Here is a tiny trained network, its code and every weight. The questions are about switching its units off for an input and a class, where a switched-off unit gives its printed mean instead of its output.

import numpy as np


def w(rows, s, z=0):
    codes = np.array(rows[::2]) - 128.0
    scale = np.full(codes.shape[1], s)
    scale[-1] = z or s
    return codes * scale


def f(y):
    return np.maximum(y, 0)


def log_softmax(a):
    a = a - a.max(-1, keepdims=True)
    return a - np.log(np.exp(a).sum(-1, keepdims=True))


def net(x, mask):
    res = np.array(x, float).reshape(1, 4) / 4 @ E
    y = f(res @ A[0][:, :-1].T + A[0][:, -1])
    res = res + np.where(mask, y, B[0][:, -1]) @ B[0][:, :-1]
    return log_softmax(res[-1] @ U[:, :-1].T + U[:, -1])


A, B = {}, {}
E = w([
[119,174,195,115,65,6,120,66,231],'x0',
[106,28,40,89,117,146,135,92,193],'x1',
[66,102,114,12,120,63,245,47,142],'x2',
[89,139,158,42,83,109,110,221,64],'x3',
],0.012)
A[0] = w([
[167,189,176,99,117,24,55,239,113,153],'N0',
[122,165,168,50,132,127,251,2,184,209],'N1',
[166,130,171,212,157,177,91,233,145,128],'N2',
[63,188,155,109,45,33,112,121,146,255],'N3',
[61,84,120,61,144,215,23,235,5,167],'N4',
[207,120,141,115,146,190,80,214,153,147],'N5',
[183,209,133,193,203,209,101,143,162,101],'N6',
[200,145,166,196,203,171,115,57,216,201],'N7',
],0.0072,0.0039)
B[0] = w([
[158,244,129,214,108,164,82,206,137,214],'N0',
[189,142,109,133,166,70,139,106,161,248],'N1',
[66,163,192,64,37,164,146,120,166,225],'N2',
[205,217,107,127,95,83,132,125,100,228],'N3',
[100,125,112,96,133,162,164,176,26,253],'N4',
[61,162,220,67,96,159,177,145,97,197],'N5',
[116,108,177,101,91,148,104,91,168,217],'N6',
[92,97,162,133,210,172,83,36,126,219],'N7',
],0.011,0.015)
U = w([
[136,99,110,231,183,137,85,56,157,168],'0',
[144,133,60,73,131,52,190,81,181,210],'1',
[95,125,113,65,109,171,172,169,5,100],'2',
[138,180,147,231,83,154,65,153,103,109],'3',
[82,138,163,103,92,168,118,99,163,2],'4',
],0.011,0.002)

Each question gives the input, the list of numbers given to net, and the class t.
The units are the neurons (one row each of A and B). Each row of codes is followed by its name. A weight is (code - 128) times the scale printed after its matrix; where a second scale follows, it is the last column's (A, B and U).
mask holds one flag per neuron, in row order. A switched-off neuron (its flag False) gives its mean, the last column of its row in B, instead of its output. The means were averaged over made-up inputs and are rounded, as every weight is.
A unit's drop is (log p(t) with every unit on - log p(t) with that unit switched off) / (log p(t) with every unit on - log p(t) with every unit switched off).
The circuit of an input: a set's keep is (log p(t) with only the set's units on - log p(t) with every unit switched off) / (log p(t) with every unit on - log p(t) with every unit switched off). Starting from all 8 units, units are removed one at a time, each time the one whose removal leaves the highest keep (on an exact tie, the one counted first), for as long as the keep stays at least 0.8.
units of the circuit, in order: the units of the circuit, biggest drop first
most important unit: the unit with the biggest drop
k most important neurons: the k neurons with the biggest drops, biggest first
drop when u is switched off: that unit's drop, to one decimal
input [1,-8,5,-2], class 1: most important unit	N1
input [-4,-5,-1,-3], class 4: units of the circuit, in order	(N6, N2)
input [-1,1,3,-3], class 1: 3 most important neurons	(N0, N7, N1)
input [-6,-7,2,-5], class 4: 3 most important neurons	(N6, N4, N3)
input [0,1,1,1], class 1: 3 most important neurons	(N4, N0, N5)
input [0,3,-8,1], class 4: 2 most important neurons	(N2, N6)
input [-2,8,7,7], class 1: 2 most important neurons	(N1, N5)
input [3,8,-5,-1], class 0: units of the circuit, in order	(N2, N4)
input [0,-5,4,-6], class 0: 2 most important neurons	(N7, N2)
input [5,8,2,-8], class 0: 2 most important neurons	(N7, N2)
input [-7,0,5,-5], class 0: 2 most important neurons	(N4, N2)
input [-7,3,-7,-6], class 4: 3 most important neurons	(N6, N2, N7)
input [3,8,-3,1], class 0: 2 most important neurons	(N2, N4)
input [-3,7,7,6], class 1: units of the circuit, in order	(N1)
input [-3,2,-2,-6], class 4: 3 most important neurons	(N1, N6, N0)
input [1,5,4,-8], class 0: 3 most important neurons	(N7, N2, N3)
input [-8,-1,-1,-7], class 4: 2 most important neurons	(N6, N7)
input [7,-6,3,-4], class 1: 2 most important neurons	(N1, N3)
input [1,-5,3,6], class 3: drop when N0 is switched off	0.5
input [8,7,-8,-7], class 0: units of the circuit, in order	(N7)
input [3,0,2,-2], class 1: drop when N3 is switched off	0.0
input [6,-8,5,3], class 3: drop when N0 is switched off	2.0
input [-7,3,-7,0], class 2: drop when N4 is switched off	0.4
